Here is a tiny trained network, its code and every weight. The questions are about switching its units off for an input and a class, where a switched-off unit gives its printed mean instead of its output.

import numpy as np


def w(rows, s, z=0):
    codes = np.array(rows[::2]) - 128.0
    scale = np.full(codes.shape[1], s)
    scale[-1] = z or s
    return codes * scale


def norm(h):
    return h / np.sqrt((h * h).mean(-1, keepdims=True) + 1e-5)


def f(y):
    return np.maximum(y, 0)


def log_softmax(a):
    a = a - a.max(-1, keepdims=True)
    return a - np.log(np.exp(a).sum(-1, keepdims=True))


def net(x, mask):
    res = np.array(x, float).reshape(1, 8) / 4 @ E
    u = 0
    for l in range(2):
        y = f(norm(res) @ A[l][:, :-1].T + A[l][:, -1])
        res = res + np.where(mask[u : u + 6], y, B[l][:, -1]) @ B[l][:, :-1]
        u += 6
    return log_softmax(norm(res)[-1] @ U[:, :-1].T + U[:, -1])


A, B = {}, {}
E = w([
[111,126,133,147,129,120,131,128,125,128],'x0',
[126,125,133,127,123,124,114,146,135,128],'x1',
[146,121,121,105,137,133,104,145,126,134],'x2',
[141,131,127,143,137,142,128,131,131,137],'x3',
[144,115,166,119,127,135,115,127,115,148],'x4',
[188,141,121,118,77,148,190,235,7,81],'x5',
[207,54,154,206,104,158,67,109,129,12],'x6',
[139,112,134,113,140,128,135,127,125,133],'x7',
],0.014)
A[0] = w([
[118,160,124,78,109,141,108,171,83,180,4],'L0N0',
[72,165,127,135,108,97,175,132,83,136,109],'L0N1',
[179,85,133,179,115,144,78,89,124,21,108],'L0N2',
[194,119,136,163,79,136,172,205,7,17,14],'L0N3',
[137,161,118,109,101,138,202,221,34,129,17],'L0N4',
[150,136,128,124,101,120,175,190,62,102,151],'L0N5',
],0.019,0.0041)
B[0] = w([
[118,168,111,160,146,110,180,137,74,150,161],'L0N0',
[136,151,133,144,139,110,156,132,67,164,163],'L0N1',
[166,74,160,188,128,85,102,117,63,99,211],'L0N2',
[114,95,97,12,78,249,90,154,217,157,255],'L0N3',
[129,167,136,228,170,7,135,91,61,93,212],'L0N4',
[171,142,158,188,110,162,242,101,111,97,197],'L0N5',
],0.018,0.032)
A[1] = w([
[139,67,146,135,139,76,48,111,77,127,96],'L1N0',
[98,110,149,105,131,97,139,219,161,100,26],'L1N1',
[127,156,124,141,144,103,65,211,139,151,4],'L1N2',
[109,182,118,114,138,148,192,86,146,169,174],'L1N3',
[62,156,121,70,134,144,127,138,134,253,169],'L1N4',
[110,137,124,158,166,54,97,133,59,164,123],'L1N5',
],0.025,0.0027)
B[1] = w([
[69,187,110,171,122,7,148,67,133,172,224],'L1N0',
[116,145,113,125,119,145,136,145,130,164,128],'L1N1',
[111,123,144,115,202,129,103,177,91,110,133],'L1N2',
[99,146,139,97,221,43,63,183,106,144,252],'L1N3',
[84,135,121,57,171,216,76,196,215,136,229],'L1N4',
[130,90,124,63,92,223,93,141,218,106,255],'L1N5',
],0.016,0.017)
U = w([
[75,137,99,60,190,154,42,179,193,140,201],'0',
[111,79,111,170,100,57,43,60,153,117,130],'1',
[145,206,99,134,184,127,197,181,56,100,2],'2',
[204,49,102,112,40,247,125,128,118,88,241],'3',
],0.013,0.00053)

Each question gives the input, the list of numbers given to net, and the class t.
The units are the neurons (one row each of A and B). Each row of codes is followed by its name. A weight is (code - 128) times the scale printed after its matrix; where a second scale follows, it is the last column's (A, B and U).
mask holds one flag per neuron, layer by layer. A switched-off neuron (its flag False) gives its mean, the last column of its row in B, instead of its output. The means were averaged over made-up inputs and are rounded, as every weight is.
A unit's drop is (log p(t) with every unit on - log p(t) with that unit switched off) / (log p(t) with every unit on - log p(t) with every unit switched off).
unit that matters most: the unit with the biggest drop
k most important neurons: the k neurons with the biggest drops, biggest first
top k neurons in layer l: the k neurons of layer l with the biggest drops, biggest first
drop of u: that unit's drop, to one decimal
input [7,3,2,-2,6,6,-1,3], class 2: top 2 neurons in layer 0 : (L0N4; L0N5)
input [6,-7,5,-7,2,-1,3,-3], class 1: unit that matters most : L1N0
input [4,0,0,6,8,4,0,-7], class 2: top 3 neurons in layer 0 : (L0N5; L0N4; L0N2)
input [-5,-3,7,4,-3,1,-6,6], class 2: 2 most important neurons : (L0N3; L0N0)
input [-5,-3,7,8,6,1,1,8], class 3: 2 most important neurons : (L0N4; L1N3)
input [-6,-3,0,-3,1,0,8,-1], class 1: 4 most important neurons : (L0N2; L1N0; L0N5; L1N5)
input [-4,-1,-1,-5,-2,-3,1,5], class 1: top 2 neurons in layer 0 : (L0N3; L0N5)
input [-3,4,7,-6,1,8,0,8], class 2: top 4 neurons in layer 0 : (L0N4; L0N5; L0N2; L0N0)
input [2,-6,-1,1,-4,4,2,0], class 3: drop of L0N3 : 0.9
input [6,2,-2,2,3,-2,5,4], class 1: drop of L1N0 : 0.1
input [2,-8,0,-5,2,-1,5,8], class 1: drop of L1N0 : 0.2
